Below is a small trained network, with its code and all its weights. Each question gives an input and a class and asks what happens when units are switched off, that is, made to give their printed mean instead of their output.

import numpy as np


def w(rows, s, z=0):
    codes = np.array(rows[::2]) - 128.0
    scale = np.full(codes.shape[1], s)
    scale[-1] = z or s
    return codes * scale


def norm(h):
    return h / np.sqrt((h * h).mean(-1, keepdims=True) + 1e-5)


def f(y):
    return np.maximum(y, 0)


def log_softmax(a):
    a = a - a.max(-1, keepdims=True)
    return a - np.log(np.exp(a).sum(-1, keepdims=True))


def net(x, mask):
    res = np.array(x, float).reshape(1, 4) / 4 @ E
    u = 0
    for l in range(4):
        y = f(norm(res) @ A[l][:, :-1].T + A[l][:, -1])
        res = res + np.where(mask[u : u + 4], y, B[l][:, -1]) @ B[l][:, :-1]
        u += 4
    return log_softmax(norm(res)[-1] @ U[:, :-1].T + U[:, -1])


A, B = {}, {}
E = w([
[204,131,40,33,167],'x0',
[74,112,23,218,95],'x1',
[2,54,79,84,134],'x2',
[200,181,232,61,252],'x3',
],0.0033)
A[0] = w([
[165,205,218,102,101,192],'L0N0',
[217,161,26,128,153,98],'L0N1',
[94,86,98,108,55,250],'L0N2',
[129,255,101,177,136,42],'L0N3',
],0.0059,0.0015)
B[0] = w([
[135,119,78,198,158,247],'L0N0',
[86,253,142,128,200,218],'L0N1',
[146,147,223,49,120,253],'L0N2',
[67,79,203,101,93,165],'L0N3',
],0.0059,0.0036)
A[1] = w([
[110,212,170,206,201,185],'L1N0',
[207,148,138,35,130,202],'L1N1',
[74,22,121,130,141,2],'L1N2',
[157,3,33,178,144,76],'L1N3',
],0.0047,0.0012)
B[1] = w([
[241,222,3,189,199,255],'L1N0',
[141,84,88,160,103,223],'L1N1',
[165,84,216,121,185,163],'L1N2',
[93,93,179,70,171,140],'L1N3',
],0.0061,0.0035)
A[2] = w([
[92,58,106,179,117,130],'L2N0',
[88,127,94,184,148,250],'L2N1',
[46,79,255,93,201,206],'L2N2',
[39,43,192,172,112,238],'L2N3',
],0.0058,0.0014)
B[2] = w([
[113,146,233,160,64,176],'L2N0',
[114,248,177,79,192,221],'L2N1',
[66,224,197,46,38,250],'L2N2',
[127,253,200,110,93,254],'L2N3',
],0.0041,0.0033)
A[3] = w([
[142,107,133,47,80,161],'L3N0',
[215,212,138,128,146,173],'L3N1',
[254,104,149,117,110,253],'L3N2',
[125,144,68,97,48,116],'L3N3',
],0.007,0.0025)
B[3] = w([
[146,45,130,254,67,167],'L3N0',
[119,148,106,77,151,254],'L3N1',
[152,86,67,99,140,191],'L3N2',
[197,119,161,130,201,156],'L3N3',
],0.0089,0.007)
U = w([
[79,169,254,125,17,128],'0',
[151,238,78,105,190,209],'1',
[191,32,98,146,94,5],'2',
],0.0082,0.0016)

Each question gives the input, the list of numbers given to net, and the class t.
The units are the neurons (one row each of A and B). Each row of codes is followed by its name. A weight is (code - 128) times the scale printed after its matrix; where a second scale follows, it is the last column's (A, B and U).
mask holds one flag per neuron, layer by layer. A switched-off neuron (its flag False) gives its mean, the last column of its row in B, instead of its output. The means were averaged over made-up inputs and are rounded, as every weight is.
A unit's drop is (log p(t) with every unit on - log p(t) with that unit switched off) / (log p(t) with every unit on - log p(t) with every unit switched off).
The circuit of an input: a set's keep is (log p(t) with only the set's units on - log p(t) with every unit switched off) / (log p(t) with every unit on - log p(t) with every unit switched off). Starting from the 12 units with the biggest drops (on a tie, the unit counted first), units are removed one at a time, each time the one whose removal leaves the highest keep (on an exact tie, the one counted first), for as long as the keep stays at least 0.8.
units of the circuit, in order: the units of the circuit, biggest drop first
k most important neurons: the k neurons with the biggest drops, biggest first
k most important neurons of layer l: the k neurons of layer l with the biggest drops, biggest first
drop of u: that unit's drop, to one decimal
input [3,7,1,-8], class 0: most important neuron of layer 1	[L1N0]
input [-1,-3,0,-7], class 0: 2 most important neurons	[L1N0 L2N3]
input [4,-4,8,4], class 2: units of the circuit, in order	[L3N0 L0N1 L2N1]
input [5,3,7,0], class 2: 3 most important neurons	[L3N0 L0N2 L0N0]
input [8,-7,8,5], class 2: 3 most important neurons	[L3N0 L1N0 L1N1]
input [-7,-6,-4,-6], class 1: 2 most important neurons of layer 0	[L0N0 L0N3]
input [1,-5,3,-2], class 0: 2 most important neurons	[L1N0 L2N2]
input [-2,8,3,2], class 0: 2 most important neurons	[L0N1 L1N0]
input [4,2,1,-7], class 2: drop of L1N0	1.1
input [-5,5,6,0], class 0: drop of L1N1	0.0
input [-2,8,1,-2], class 0: drop of L0N1	0.1
input [-1,-1,5,3], class 0: drop of L0N1	0.8
